[ 14  10 -10  -4  11   3 -30 -19  -4  -7   1  -7   7   1  10  -9  -9   2
  12  13 -22   1 -30   2  -1   1 -12  34 -15  50  30] : q_401
[ 14   1 -10  -2   8   8 -21 -11   1  -4  -7  -4   5   8  15  -6  -7  -1
  16  20 -19   3 -27   9  -1  10 -10  31 -22  39  36] : q_383
[ 17  19  -4  -7  15  -2 -34 -33  -6 -15  14  -7  10 -14   3 -12  -7  15
   0  -3 -17  -3 -28  -6   4 -15  -7  31   2  59  16] : q_603
[ 17  -7   0 -19   4  15  -5  35  -5  11 -33  13  -6  26  29   9   4 -26
  16  28  -9  16   2  28   4  32   0  -6 -54  -8  45] : q_866
[ 13 -14  -1 -17   3  21  -2  25   1  10 -25   6  -6  18  25  10   5 -22
  16  31  -7  16  -5  24   6  27   0   4 -42  -5  45] : q_915
[ 14 -13   0 -18   3  20  -3  28  -1  10 -27   7  -7  20  26  10   5 -26
  16  30  -7  18  -3  25   6  29   0   0 -46  -7  45] : q_116
chg q_603: [ 17  19  -4  -7  15  -2 -34 -33  -6 -15  14  -7  10 -15   3 -12  -7  15
   0  -3 -17  -3 -28  -6   4 -15  -7  31   2  59  16] : 14, [-14]
chg q_383: [ 14   1 -10  -2   8   8 -21 -11   1  -4  -7  -4   5   8  15  -6  -7  -1
  16  20 -19   3 -27   9  -1  10 -10  32 -22  39  36] : 28, [31]

[  1   0  12   3   8   3  -8   1   2   3  -2   0  -3  -2  -5   7  -4  -1
  -8   2  -3  -6  -1 -10   3  -3   0  -9   0   1   0  -4  -4  -1  -6  -1
   5  -4   4  -1  -6  -6   9  -1 -11   8  -3] -> q_63
[ 0  1  5  0  2  2 -3  1  1 -1 -2 -3 -2  0 -4  3 -1  1 -2 -1 -3 -2  2 -4
  3 -1  2 -2  0  3  3 -3  0 -6  1  0  1 -2  1  1 -1 -2  5  1 -6  9 -2] -> q_633
[  5 -18  32   6  24  15 -20 -13   6   3  -3  -9   1  -4  -6   2   1  10
 -29   5  15 -17   0 -31  -1  17   0 -29  -8  23  -4 -24  -5  -5 -13 -11
  18  -9  15  -8  -2 -22  26 -14  -8  -4   6] -> q_722
[ -9  -5  25   7   8   9 -26  -2   1   2   3 -29  -8 -15   7   6  -5  -6
 -31  -4  -3 -26  -1 -34   4  -4  12 -30  -4   7   1 -25   2  -1 -13  -4
  12 -12  17  -7 -15 -29  29   3 -17  -4 -13] -> q_457
[ -2  -1  13   5   6   8 -17  -4   3   1  -4 -10  -8 -10  -2   1  -1   1
 -12  -2  -4 -12   0 -21   6   3   3 -19   0   7   0 -11  -1  -1  -8  -3
  -3  -5   8  -4  -8 -18  17  -2 -11   2  -5] -> q_307
[ 18 -28  53   7  38  25 -12 -21  21  -4  -1   0   4  -1  -7  12   7  31
 -37  20  45 -13   7 -31   0  38  -4 -31  -6  34  -7 -32 -10 -13 -11 -19
  26  -5  21 -12  -3 -22  31 -25  -2  -5  25] -> q_50
[-1 -1 10  3  5  2 -6  1  1  2 -4 -2 -4 -3 -3  5 -3  0 -4  3 -3 -5  0 -7
  2 -1  0 -5  2  3  2 -1 -3  0 -4  0  2 -2  2  0 -4 -7  7  1 -9  9 -2] -> q_422
[-12  -5  30  11  10   7 -30  -2  -6   4  -3 -35 -17 -22  10   3  -1  -7
 -43   0  -7 -33   6 -43   3   2  10 -39  -1  13   1 -28  -2   3 -23  -6
  16 -16  20  -8 -25 -38  38   5 -17  -6 -13] -> q_565
[  6 -19  33   8  24  16 -19 -14   8   2  -1  -7   6  -4  -7   3   0  10
 -29   6  18 -15   0 -30  -1  19  -2 -29  -6  22  -2 -26  -6  -6 -13   0
  17  -8  15  -8  -3 -21  26 -18 -10  -7   7] -> q_239
[ 22 -34  55   4  45  26  -4 -26  22  -4   3   3   4   2 -10  15   6  40
 -39  25  52 -10  11 -34  -1  48  -5 -35 -10  51   1 -34 -10 -13 -11 -26
  36  -8  21 -13   2 -21  36 -27   4  -9  34] -> q_626
[ -9  -6  28  13  14   6 -30  -4 -11   4  -1 -37 -19 -19  12   2   0  -6
 -46   2  -7 -34   8 -43   3   4   9 -40  -2  11   1 -27  -1   2 -24  -6
  14 -16  19 -10 -26 -38  38   5 -16 -10 -15] -> q_950
[  3 -10  27  10  18  15 -20  -8   2   5  -4 -16  -4  -3  -3  -1  -1   6
 -25   1  12 -19   2 -32   4  11   0 -32  -6  16  -1 -26  -8  -1 -12  -6
  13 -10  14  -8 -10 -21  23 -11 -10  -5   1] -> q_219
chg q_422: [-1 -1 10  3  5  2 -6  1  1  2 -4 -2 -4 -3 -3  5 -3  1 -4  3 -3 -5  0 -7
  2 -1  0 -5  2  3  2 -1 -3  0 -4  0  2 -2  2  0 -4 -7  7  1 -9  9 -2] : 18, [0]
chg q_239: [  6 -19  33   8  23  16 -19 -14   8   2  -1  -7   6  -4  -7   3   0  10
 -29   6  18 -15   0 -30  -1  19  -2 -29  -6  22  -2 -26  -6  -6 -13   0
  17  -8  15  -8  -3 -21  26 -18 -10  -7   7] : 5, [24]
chg q_422: [-1 -1 10  3  5  2 -6  1  1  2 -4 -2 -4 -3 -3  5 -3  0 -4  3 -3 -4  0 -7
  2 -1  0 -5  2  3  2 -1 -3  0 -4  0  2 -2  2  0 -4 -7  7  1 -9  9 -2] : 22, [-5]
chg q_722: [  5 -18  32   6  24  15 -20 -13   6   3  -4  -9   1  -4  -6   2   1  10
 -29   5  15 -17   0 -31  -1  17   0 -29  -8  23  -4 -24  -5  -5 -13 -11
  18  -9  15  -8  -2 -22  26 -14  -8  -4   6] : 11, [-3]
chg q_633: [ 0  1  5  0  2  2 -3  1  1 -1 -2 -3 -2  0 -4  3 -1  1 -2 -1 -3 -2  2 -4
  3 -1  2 -2  0  3  3 -3  0 -6  1  0  1 -1  1  1 -1 -2  5  1 -6  9 -2] : 38, [-2]
chg q_565: [-12  -5  30  11  10   7 -30  -2  -6   4  -3 -35 -17 -22  10   3  -1  -7
 -43   0  -7 -33   6 -43   3   2  10 -39   0  13   1 -28  -2   3 -23  -6
  16 -16  20  -8 -25 -38  38   5 -17  -6 -13] : 29, [-1]

[  9  37 -49  25 -20  31]  q_717
[  9  39 -14  48 -31  20]  q_876
[ 41 -20 -27  -7 -40  45]  q_761
[-47  42  23  48 -31  50]  q_533
[ 49   6 -10  19 -47  35]  q_314
[-22 -47 -12 -47  37  18]  q_928
[-21  34  45  42   4  10]  q_786
chg q_717: [  9  37 -49  25 -19  31] : 5, [-20]
chg q_786: [-21  34  45  42   4   9] : 6, [10]
chg q_533: [-47  42  23  48 -32  50] : 5, [-31]
chg q_533: [-47  42  23  47 -31  50] : 4, [48]
chg q_786: [-21  34  45  43   4  10] : 4, [42]
chg q_761: [ 41 -20 -28  -7 -40  45] : 3, [-27]
chg q_717: [  9  37 -49  25 -20  32] : 6, [31]

[  4  33  39  51 -48 -13] -> q_607
[ 20 -35 -46 -12  48 -12] -> q_243
[  4  33 -46  51 -48 -13] -> q_860
[  4  33  39  51  48 -13] -> q_403
chg q_607: [  4  33  39  50 -48 -13] : 4, [51]
chg q_860: [  4  33 -46  51 -48 -14] : 6, [-13]
chg q_403: [  4  33  39  51  47 -13] : 5, [48]
chg q_860: [  4  34 -46  51 -48 -13] : 2, [33]
chg q_243: [ 20 -35 -46 -13  48 -12] : 4, [-12]

[ 6 11 35 17 30  1 12 28 41 15]  q_617
[ -8   6   4 -20   6  -3  -9   9   4  -9]  q_911
[ 16   2 -32 -25  28  12   4  31 -18 -54]  q_729
[ 6 11 35 17 30  1 12 26 41 15]  q_898
chg q_617: [ 6 11 35 17 30  1 12 28 41 14] : 10, [15]
chg q_898: [ 6 11 36 17 30  1 12 26 41 15] : 3, [35]
chg q_898: [ 6 11 35 17 30  1 12 26 40 15] : 9, [41]
chg q_617: [ 6 11 35 17 30  2 12 28 41 15] : 6, [1]
chg q_911: [ -8   6   3 -20   6  -3  -9   9   4  -9] : 3, [4]

